Below are the code and all the weights of a small trained network. Each question names an input and a target symbol and asks about switching units off, where a switched-off unit gives its printed mean instead of its output.

import numpy as np


def w(rows, s, z=0):
    codes = np.array(rows[::2]) - 128.0
    scale = np.full(codes.shape[1], s)
    scale[-1] = z or s
    return codes * scale


def f(y):
    return y / 2 * (1 + np.tanh(0.7978845608 * (y + 0.044715 * y**3)))


def softmax(a):
    e = np.exp(a - a.max(-1, keepdims=True))
    return e / e.sum(-1, keepdims=True)


def log_softmax(a):
    a = a - a.max(-1, keepdims=True)
    return a - np.log(np.exp(a).sum(-1, keepdims=True))


def net(x, mask):
    ids = ['βγζθμσ'.index(c) for c in x.split()]
    T = len(ids)
    res = E[ids] + P[:T]
    r = res
    for j in range(3):
        rows = slice(2 * j, 2 * j + 2)
        q, k, v = (r @ M[0][rows].T for M in (Q, K, V))
        z = softmax(np.where(np.tri(T) > 0, q @ k.T / 2**0.5, -1e9)) @ v
        o = O[0][rows]
        res = res + np.where(mask[j], z, o[:, -1]) @ o[:, :-1]
    y = f(res @ A[0][:, :-1].T + A[0][:, -1])
    res = res + np.where(mask[3:11], y, B[0][:, -1]) @ B[0][:, :-1]
    return log_softmax(res[-1] @ U[:, :-1].T + U[:, -1])


Q, K, V, O, A, B = {}, {}, {}, {}, {}, {}
E = w([
[79,4,185,160,132,141],'β',
[17,103,136,55,75,193],'γ',
[77,67,113,38,175,154],'ζ',
[89,51,84,74,187,62],'θ',
[30,113,96,126,48,65],'μ',
[25,158,185,163,147,119],'σ',
],0.016)
P = w([
[190,107,4,104,200,134],'0',
[49,119,98,135,157,115],'1',
[49,107,101,132,139,102],'2',
[71,106,116,122,135,106],'3',
[78,114,136,117,120,112],'4',
[92,102,141,114,121,100],'5',
[98,106,157,112,109,114],'6',
[111,97,161,115,109,97],'7',
[108,108,182,117,86,120],'8',
[131,86,180,114,99,105],'9',
[131,77,187,113,97,104],'10',
[107,95,199,119,82,110],'11',
],0.011)
Q[0] = w([
[103,59,224,87,113,132],'h1',
[82,124,97,107,160,164],'h1',
[41,78,104,3,150,95],'h2',
[250,202,125,167,119,158],'h2',
[249,157,58,215,125,194],'h3',
[203,185,188,126,80,87],'h3',
],0.011)
K[0] = w([
[202,108,93,136,205,183],'h1',
[160,36,123,190,197,84],'h1',
[180,51,221,135,49,73],'h2',
[51,180,57,26,117,88],'h2',
[2,90,149,79,141,85],'h3',
[100,68,108,136,211,186],'h3',
],0.0092)
V[0] = w([
[126,114,160,127,80,122],'h1',
[160,118,153,127,142,84],'h1',
[131,120,79,82,79,129],'h2',
[97,180,140,149,102,2],'h2',
[117,115,166,88,115,210],'h3',
[174,110,163,118,157,157],'h3',
],0.019)
O[0] = w([
[171,58,154,123,113,232,2],'h1',
[136,107,148,85,126,71,86],'h1',
[109,27,250,133,57,155,71],'h2',
[120,44,75,196,192,65,52],'h2',
[64,86,113,153,208,224,116],'h3',
[70,95,179,105,172,122,19],'h3',
],0.011,0.0069)
A[0] = w([
[138,195,89,121,149,174,215],'n1',
[78,167,80,154,229,100,144],'n2',
[67,2,128,112,101,150,112],'n3',
[137,126,64,102,139,128,80],'n4',
[139,124,191,77,58,65,42],'n5',
[168,121,68,158,132,112,66],'n6',
[73,125,134,102,185,128,101],'n7',
[164,188,121,125,103,107,2],'n8',
],0.0094,0.0046)
B[0] = w([
[71,76,27,184,99,165,221],'n1',
[130,175,160,136,126,108,255],'n2',
[255,139,76,96,62,111,188],'n3',
[73,176,205,203,121,115,162],'n4',
[163,70,135,100,197,157,210],'n5',
[105,181,226,193,121,167,159],'n6',
[122,163,255,136,233,91,192],'n7',
[160,176,159,123,199,165,171],'n8',
],0.0092,0.012)
U = w([
[134,128,154,69,134,181,193],'β',
[103,69,48,223,148,184,100],'γ',
[100,202,108,196,81,99,77],'ζ',
[189,146,86,59,184,72,26],'θ',
[240,223,128,183,91,223,66],'μ',
[137,125,2,128,25,65,254],'σ',
],0.0069,0.0043)

Each question gives the input, a string of symbols that net reads in full, and the target symbol t.
The units are the heads (2 rows each of Q, K, V and O) and the neurons (one row each of A and B). Each row of codes is followed by its name. A weight is (code - 128) times the scale printed after its matrix; where a second scale follows, it is the last column's (O, A, B and U).
mask holds one flag per unit, heads first, then neurons. A switched-off unit (its flag False) gives its mean, the last column of its rows in O or B, instead of its output. The means were averaged over made-up inputs and are rounded, as every weight is.
A unit's drop is (log p(t) with every unit on - log p(t) with that unit switched off) / (log p(t) with every unit on - log p(t) with every unit switched off).
The circuit of an input: a set's keep is (log p(t) with only the set's units on - log p(t) with every unit switched off) / (log p(t) with every unit on - log p(t) with every unit switched off). Starting from all 11 units, units are removed one at a time, each time the one whose removal leaves the highest keep (on an exact tie, the one counted first), for as long as the keep stays at least 0.8.
circuit, biggest first: the units of the circuit, biggest drop first
k most important neurons: the k neurons with the biggest drops, biggest first
which heads matter: for each layer, one digit per head in row order, 1 if its drop is at least 0.15 and else 0, layers parted by /
input σ γ γ σ ζ μ γ ζ θ ζ μ γ, target σ: circuit, biggest first -> [h2; n3]
input θ μ ζ σ μ θ β γ μ γ θ γ, target θ: circuit, biggest first -> [h1; n5; h3]
input μ γ θ μ β, target μ: which heads matter -> 011
input β ζ μ, target β: which heads matter -> 011
input ζ γ θ, target θ: which heads matter -> 011
input θ γ ζ β ζ σ, target θ: 2 most important neurons -> [n5; n8]
input ζ σ β, target ζ: which heads matter -> 110
input μ ζ θ μ ζ μ θ, target σ: which heads matter -> 010
input γ σ β σ θ σ ζ σ θ μ ζ, target γ: 3 most important neurons -> [n3; n1; n2]
input ζ μ σ μ β ζ θ γ, target ζ: circuit, biggest first -> [h1; n5; n3]
input γ θ θ ζ ζ γ β ζ, target γ: circuit, biggest first -> [h3]
input μ ζ σ β γ γ, target μ: circuit, biggest first -> [h3; n8]
input μ σ σ ζ β, target μ: circuit, biggest first -> [h3; n8; h2]
input σ σ β ζ ζ β ζ β, target σ: circuit, biggest first -> [n7; n8]
input γ μ σ θ β, target γ: circuit, biggest first -> [h3; h2; h1; n1]
input ζ θ μ μ μ θ, target σ: which heads matter -> 011
input γ θ ζ ζ μ ζ β θ θ γ, target γ: which heads matter -> 011
input β γ θ μ ζ ζ μ, target β: circuit, biggest first -> [h2; h3; n5]
input θ θ μ ζ ζ θ μ σ ζ, target ζ: which heads matter -> 010
input ζ β ζ γ γ, target ζ: which heads matter -> 111
input β θ ζ θ, target β: which heads matter -> 011
input β μ ζ, target β: circuit, biggest first -> [h2; n3]
input θ σ γ β ζ μ μ, target θ: circuit, biggest first -> [h3; n5; n1]
input μ β ζ σ σ ζ γ θ, target μ: circuit, biggest first -> [h3; n8; n6]
input ζ θ ζ θ ζ ζ ζ ζ, target β: circuit, biggest first -> [h2]
input μ θ β ζ, target μ: 3 most important neurons -> [n8; n6; n4]
input σ ζ σ ζ θ σ μ θ β, target σ: 2 most important neurons -> [n7; n6]
input ζ γ σ β, target ζ: 2 most important neurons -> [n5; n2]
